Here is a tiny trained network, its code and every weight. The questions are about switching its units off for an input and a class, where a switched-off unit gives its printed mean instead of its output.

import numpy as np


def w(rows, s, z=0):
    codes = np.array(rows[::2]) - 128.0
    scale = np.full(codes.shape[1], s)
    scale[-1] = z or s
    return codes * scale


def norm(h):
    return h / np.sqrt((h * h).mean(-1, keepdims=True) + 1e-5)


def f(y):
    return np.maximum(y, 0)


def log_softmax(a):
    a = a - a.max(-1, keepdims=True)
    return a - np.log(np.exp(a).sum(-1, keepdims=True))


def net(x, mask):
    res = np.array(x, float).reshape(1, 7) / 4 @ E
    u = 0
    for l in range(2):
        y = f(norm(res) @ A[l][:, :-1].T + A[l][:, -1])
        res = res + np.where(mask[u : u + 4], y, B[l][:, -1]) @ B[l][:, :-1]
        u += 4
    return log_softmax(norm(res)[-1] @ U[:, :-1].T + U[:, -1])


A, B = {}, {}
E = w([
[145,140,139,139,155,187,123,142,110,145,136,129],'x0',
[101,74,121,124,157,176,161,162,36,55,127,103],'x1',
[121,119,137,140,104,115,138,208,255,79,204,72],'x2',
[84,16,117,134,147,151,58,117,121,159,180,155],'x3',
[121,145,167,93,145,172,143,128,159,141,148,148],'x4',
[115,162,121,117,141,115,75,158,131,120,126,182],'x5',
[77,118,206,103,120,116,70,134,114,142,73,75],'x6',
],0.0096)
A[0] = w([
[211,176,23,186,109,139,168,96,125,68,149,135,4],'0.n0',
[182,141,25,125,107,134,207,81,125,98,242,185,59],'0.n1',
[106,116,161,129,71,92,71,206,91,79,2,39,123],'0.n2',
[183,255,146,122,143,94,217,192,115,90,53,103,84],'0.n3',
],0.0066,0.0019)
B[0] = w([
[239,20,74,71,149,140,2,142,137,108,184,186,208],'0.n0',
[174,80,173,59,186,108,17,126,126,49,44,103,230],'0.n1',
[126,80,143,77,170,179,107,197,197,146,91,32,214],'0.n2',
[49,54,84,130,238,105,147,63,34,196,206,85,254],'0.n3',
],0.0094,0.0071)
A[1] = w([
[70,186,202,182,35,55,151,94,139,143,32,144,31],'1.n0',
[66,2,69,94,198,102,102,140,163,150,243,197,206],'1.n1',
[227,133,85,184,128,126,187,201,233,51,190,33,251],'1.n2',
[188,205,120,201,125,72,109,24,240,205,142,151,156],'1.n3',
],0.0067,0.0023)
B[1] = w([
[198,128,150,124,189,175,82,167,25,74,139,96,133],'1.n0',
[127,149,48,187,99,110,158,115,177,200,106,82,248],'1.n1',
[98,143,140,199,161,140,189,192,136,83,15,177,180],'1.n2',
[114,85,166,101,198,60,108,163,9,216,97,200,153],'1.n3',
],0.011,0.014)
U = w([
[51,118,76,159,146,113,135,59,132,167,187,84,170],'0',
[104,107,117,107,177,162,140,122,142,146,107,140,185],'1',
[102,109,107,131,152,143,126,146,97,155,98,116,92],'2',
[154,85,183,39,160,144,66,126,172,85,139,92,209],'3',
[102,106,136,135,167,117,155,161,67,134,98,157,113],'4',
[94,157,99,139,140,142,151,106,119,136,89,135,178],'5',
[95,159,138,185,130,148,168,108,65,94,53,166,185],'6',
[121,171,207,109,1,130,160,50,137,63,190,172,1],'7',
],0.0088,0.0036)

Each question gives the input, the list of numbers given to net, and the class t.
The units are the neurons (one row each of A and B). Each row of codes is followed by its name. A weight is (code - 128) times the scale printed after its matrix; where a second scale follows, it is the last column's (A, B and U).
mask holds one flag per neuron, layer by layer. A switched-off neuron (its flag False) gives its mean, the last column of its row in B, instead of its output. The means were averaged over made-up inputs and are rounded, as every weight is.
A unit's drop is (log p(t) with every unit on - log p(t) with that unit switched off) / (log p(t) with every unit on - log p(t) with every unit switched off).
The circuit of an input: a set's keep is (log p(t) with only the set's units on - log p(t) with every unit switched off) / (log p(t) with every unit on - log p(t) with every unit switched off). Starting from all 8 units, units are removed one at a time, each time the one whose removal leaves the highest keep (on an exact tie, the one counted first), for as long as the keep stays at least 0.8.
units of the circuit, in order: the units of the circuit, biggest drop first
most important unit: the unit with the biggest drop
top k neurons: the k neurons with the biggest drops, biggest first
top k neurons in layer l: the k neurons of layer l with the biggest drops, biggest first
input [-5,6,-6,0,7,6,8], class 3: most important unit : 1.n1
input [4,8,-6,3,-1,-7,-8], class 3: top 2 neurons in layer 0 : 0.n1; 0.n3
input [3,6,-4,8,4,3,-4], class 0: top 3 neurons in layer 1 : 1.n2; 1.n1; 1.n3
input [-5,2,4,-5,-3,-5,-7], class 3: top 2 neurons : 0.n1; 0.n0
input [-3,-8,-3,1,-4,0,4], class 4: top 3 neurons : 1.n3; 0.n1; 0.n3
input [2,6,-7,-8,-8,2,-1], class 0: units of the circuit, in order : 0.n3; 1.n2
input [-1,5,5,8,7,1,4], class 0: top 2 neurons : 1.n1; 0.n1
input [7,-5,1,-7,3,-5,7], class 0: top 2 neurons in layer 0 : 0.n3; 0.n1
input [4,-2,8,1,6,-2,1], class 6: top 2 neurons : 1.n2; 0.n3
input [1,7,8,-2,-4,-1,6], class 6: top 3 neurons : 1.n2; 0.n1; 0.n0
input [-2,-4,-4,-7,-2,-8,8], class 3: top 4 neurons : 1.n1; 0.n2; 1.n2; 1.n3
input [-5,-8,-7,3,-4,2,-1], class 4: top 2 neurons : 1.n3; 0.n3
input [3,-6,8,3,4,1,4], class 6: top 2 neurons : 1.n2; 0.n3
input [2,7,3,-2,1,-7,-7], class 3: units of the circuit, in order : 0.n1
input [4,4,2,3,7,6,-8], class 3: top 2 neurons : 0.n1; 0.n3
input [5,5,-1,1,1,-2,7], class 3: top 2 neurons : 1.n1; 0.n3
input [2,-8,-5,-8,-1,-2,1], class 0: top 2 neurons in layer 0 : 0.n3; 0.n1
input [5,5,3,-7,0,-2,5], class 0: top 2 neurons : 0.n3; 0.n1
input [0,-6,-7,-7,-5,-1,8], class 3: top 2 neurons in layer 1 : 1.n1; 1.n2
input [-7,-1,6,-1,0,-1,-8], class 3: top 3 neurons : 0.n1; 0.n0; 0.n3
input [-1,-6,8,-6,-2,-3,1], class 6: units of the circuit, in order : 1.n2
input [-4,-8,-7,-3,-1,6,4], class 4: top 2 neurons in layer 0 : 0.n1; 0.n0
input [-6,-5,7,6,-1,0,-2], class 6: top 2 neurons in layer 0 : 0.n3; 0.n0
